Here is a tiny trained network, its code and every weight. The questions are about switching its units off for an input and a target symbol, where a switched-off unit gives its printed mean instead of its output.

import numpy as np


def w(rows, s, z=0):
    codes = np.array(rows[::2]) - 128.0
    scale = np.full(codes.shape[1], s)
    scale[-1] = z or s
    return codes * scale


def norm(h):
    return h / np.sqrt((h * h).mean(-1, keepdims=True) + 1e-5)


def f(y):
    return np.maximum(y, 0)


def softmax(a):
    e = np.exp(a - a.max(-1, keepdims=True))
    return e / e.sum(-1, keepdims=True)


def log_softmax(a):
    a = a - a.max(-1, keepdims=True)
    return a - np.log(np.exp(a).sum(-1, keepdims=True))


def net(x, mask):
    ids = ['αβγδεηθλμξπστφω'.index(c) for c in x.split()]
    T = len(ids)
    res = E[ids] + P[:T]
    u = 0
    for l in range(2):
        q, k, v = (norm(res) @ M[l].T for M in (Q, K, V))
        z = softmax(np.where(np.tri(T) > 0, q @ k.T / 3**0.5, -1e9)) @ v
        res = res + np.where(mask[u], z, O[l][:, -1]) @ O[l][:, :-1]
        u += 1
        y = f(norm(res) @ A[l][:, :-1].T + A[l][:, -1])
        res = res + np.where(mask[u : u + 8], y, B[l][:, -1]) @ B[l][:, :-1]
        u += 8
    return log_softmax(norm(res)[-1] @ U[:, :-1].T + U[:, -1])


Q, K, V, O, A, B = {}, {}, {}, {}, {}, {}
E = w([
[101,42,143,88],'α',
[115,211,99,125],'β',
[121,68,128,125],'γ',
[189,115,115,244],'δ',
[142,125,133,161],'ε',
[91,44,88,8],'η',
[133,147,114,169],'θ',
[123,138,147,189],'λ',
[87,162,123,67],'μ',
[112,1,56,80],'ξ',
[104,56,165,159],'π',
[134,172,92,155],'σ',
[115,165,132,99],'τ',
[130,119,128,152],'φ',
[82,136,116,125],'ω',
],0.024)
P = w([
[237,95,171,87],'0',
[113,94,155,167],'1',
[122,94,148,164],'2',
[118,116,135,158],'3',
[137,102,107,166],'4',
[129,77,85,178],'5',
[138,119,126,157],'6',
[146,2,70,170],'7',
],0.01)
Q[0] = w([
[156,204,255,54],'0.h0',
[105,109,100,135],'0.h0',
[172,163,194,108],'0.h0',
],0.03)
K[0] = w([
[250,156,176,51],'0.h0',
[118,107,118,132],'0.h0',
[209,202,154,92],'0.h0',
],0.023)
V[0] = w([
[1,122,105,117],'0.h0',
[130,153,72,141],'0.h0',
[44,141,105,203],'0.h0',
],0.02)
O[0] = w([
[65,100,8,102,254],'0.h0',
[121,127,124,82,37],'0.h0',
[36,115,120,93,155],'0.h0',
],0.016,0.0034)
A[0] = w([
[166,127,136,218,164],'0.n0',
[181,164,203,102,176],'0.n1',
[115,248,72,214,181],'0.n2',
[44,154,130,126,101],'0.n3',
[117,205,202,94,5],'0.n4',
[91,226,234,74,84],'0.n5',
[177,149,157,190,9],'0.n6',
[129,127,135,125,26],'0.n7',
],0.013,0.0031)
B[0] = w([
[76,97,98,123,230],'0.n0',
[89,131,49,101,254],'0.n1',
[103,48,161,87,215],'0.n2',
[192,82,60,127,228],'0.n3',
[88,57,123,70,171],'0.n4',
[131,3,107,74,197],'0.n5',
[83,109,53,155,217],'0.n6',
[138,108,80,154,128],'0.n7',
],0.018,0.0057)
Q[1] = w([
[172,27,93,116],'1.h0',
[46,215,176,139],'1.h0',
[111,3,150,123],'1.h0',
],0.028)
K[1] = w([
[172,158,155,128],'1.h0',
[6,135,62,123],'1.h0',
[185,217,155,146],'1.h0',
],0.025)
V[1] = w([
[17,110,125,202],'1.h0',
[94,111,71,3],'1.h0',
[165,205,35,160],'1.h0',
],0.035)
O[1] = w([
[136,2,94,90,6],'1.h0',
[86,197,128,25,146],'1.h0',
[195,160,28,148,135],'1.h0',
],0.029,0.023)
A[1] = w([
[220,67,114,122,187],'1.n0',
[163,75,154,145,105],'1.n1',
[77,114,5,153,238],'1.n2',
[76,120,59,82,37],'1.n3',
[104,211,75,67,13],'1.n4',
[120,169,144,79,6],'1.n5',
[19,95,74,142,67],'1.n6',
[157,79,122,96,241],'1.n7',
],0.03,0.0022)
B[1] = w([
[69,165,58,113,177],'1.n0',
[181,64,107,104,155],'1.n1',
[14,164,158,92,231],'1.n2',
[65,195,103,182,191],'1.n3',
[193,3,134,135,254],'1.n4',
[190,145,126,120,187],'1.n5',
[73,178,61,33,179],'1.n6',
[151,138,170,97,153],'1.n7',
],0.037,0.019)
U = w([
[56,185,101,106,189],'α',
[141,159,142,43,254],'β',
[125,117,7,183,103],'γ',
[136,57,102,148,186],'δ',
[128,103,140,168,137],'ε',
[226,197,93,78,78],'η',
[88,120,210,165,80],'θ',
[86,58,201,94,98],'λ',
[191,155,6,98,44],'μ',
[217,87,95,100,152],'ξ',
[136,66,55,104,114],'π',
[101,195,230,111,4],'σ',
[145,240,109,196,81],'τ',
[135,100,129,170,143],'φ',
[130,139,104,118,84],'ω',
],0.015,0.005)

Each question gives the input, a string of symbols that net reads in full, and the target symbol t.
The units are the heads (3 rows each of Q, K, V and O) and the neurons (one row each of A and B). Each row of codes is followed by its name. A weight is (code - 128) times the scale printed after its matrix; where a second scale follows, it is the last column's (O, A, B and U).
mask holds one flag per unit, layer by layer, with each layer's heads first. A switched-off unit (its flag False) gives its mean, the last column of its rows in O or B, instead of its output. The means were averaged over made-up inputs and are rounded, as every weight is.
A unit's drop is (log p(t) with every unit on - log p(t) with that unit switched off) / (log p(t) with every unit on - log p(t) with every unit switched off).
The circuit of an input: a set's keep is (log p(t) with only the set's units on - log p(t) with every unit switched off) / (log p(t) with every unit on - log p(t) with every unit switched off). Starting from the 12 units with the biggest drops (on a tie, the unit counted first), units are removed one at a time, each time the one whose removal leaves the highest keep (on an exact tie, the one counted first), for as long as the keep stays at least 0.8.
units of the circuit, in order: the units of the circuit, biggest drop first
unit that matters most: the unit with the biggest drop
top k neurons: the k neurons with the biggest drops, biggest first
top k neurons in layer l: the k neurons of layer l with the biggest drops, biggest first
drop of u: that unit's drop, to one decimal
input η ξ τ τ τ β η α, target η: top neuron => [1.n4]
input θ α η α σ λ σ ε, target θ: units of the circuit, in order => [1.h0 0.h0]
input τ ξ α β τ σ μ, target τ: units of the circuit, in order => [0.h0 1.h0]
input τ β ε α γ α α λ, target τ: units of the circuit, in order => [0.h0 1.h0 1.n4]
input β η λ, target β: top 2 neurons in layer 0 => [0.n1 0.n5]
input σ τ τ θ α, target σ: top 3 neurons => [0.n5 0.n4 0.n1]
input η φ α μ, target η: top 2 neurons => [1.n4 1.n2]
input γ β γ τ π α, target γ: units of the circuit, in order => [0.h0 1.h0]
input λ β γ α α, target λ: top 2 neurons => [0.n5 0.n4]
input σ α τ τ δ λ, target σ: top 2 neurons in layer 0 => [0.n3 0.n5]
input ξ η β ξ, target ξ: top 2 neurons => [1.n4 0.n6]
input β ξ τ β τ μ τ θ, target β: top 3 neurons in layer 0 => [0.n1 0.n5 0.n4]
input γ μ τ ε α ε, target γ: top 2 neurons in layer 1 => [1.n4 1.n0]
input σ π δ η θ τ τ, target σ: units of the circuit, in order => [0.h0]
input β α τ τ τ λ, target β: top 2 neurons => [0.n3 0.n1]
input γ α λ β θ τ β, target γ: top 3 neurons => [0.n5 0.n3 0.n2]
input λ τ τ σ τ α π, target λ: top 2 neurons => [0.n5 0.n4]
input π σ σ σ τ ξ, target π: top 2 neurons in layer 0 => [0.n3 0.n5]
input τ φ α τ τ β, target τ: top 2 neurons => [0.n1 1.n4]
input τ τ β, target τ: unit that matters most => 0.h0
input β ξ δ π α, target β: top 2 neurons => [0.n1 1.n4]
input β α τ α η τ γ, target β: top 3 neurons in layer 1 => [1.n4 1.n2 1.n5]
input γ α η α τ θ, target γ: top 2 neurons => [0.n3 0.n6]
input μ γ τ α ε, target μ: drop of 1.h0 => 1.2
input τ φ θ τ γ λ τ γ, target τ: top 2 neurons in layer 1 => [1.n4 1.n2]
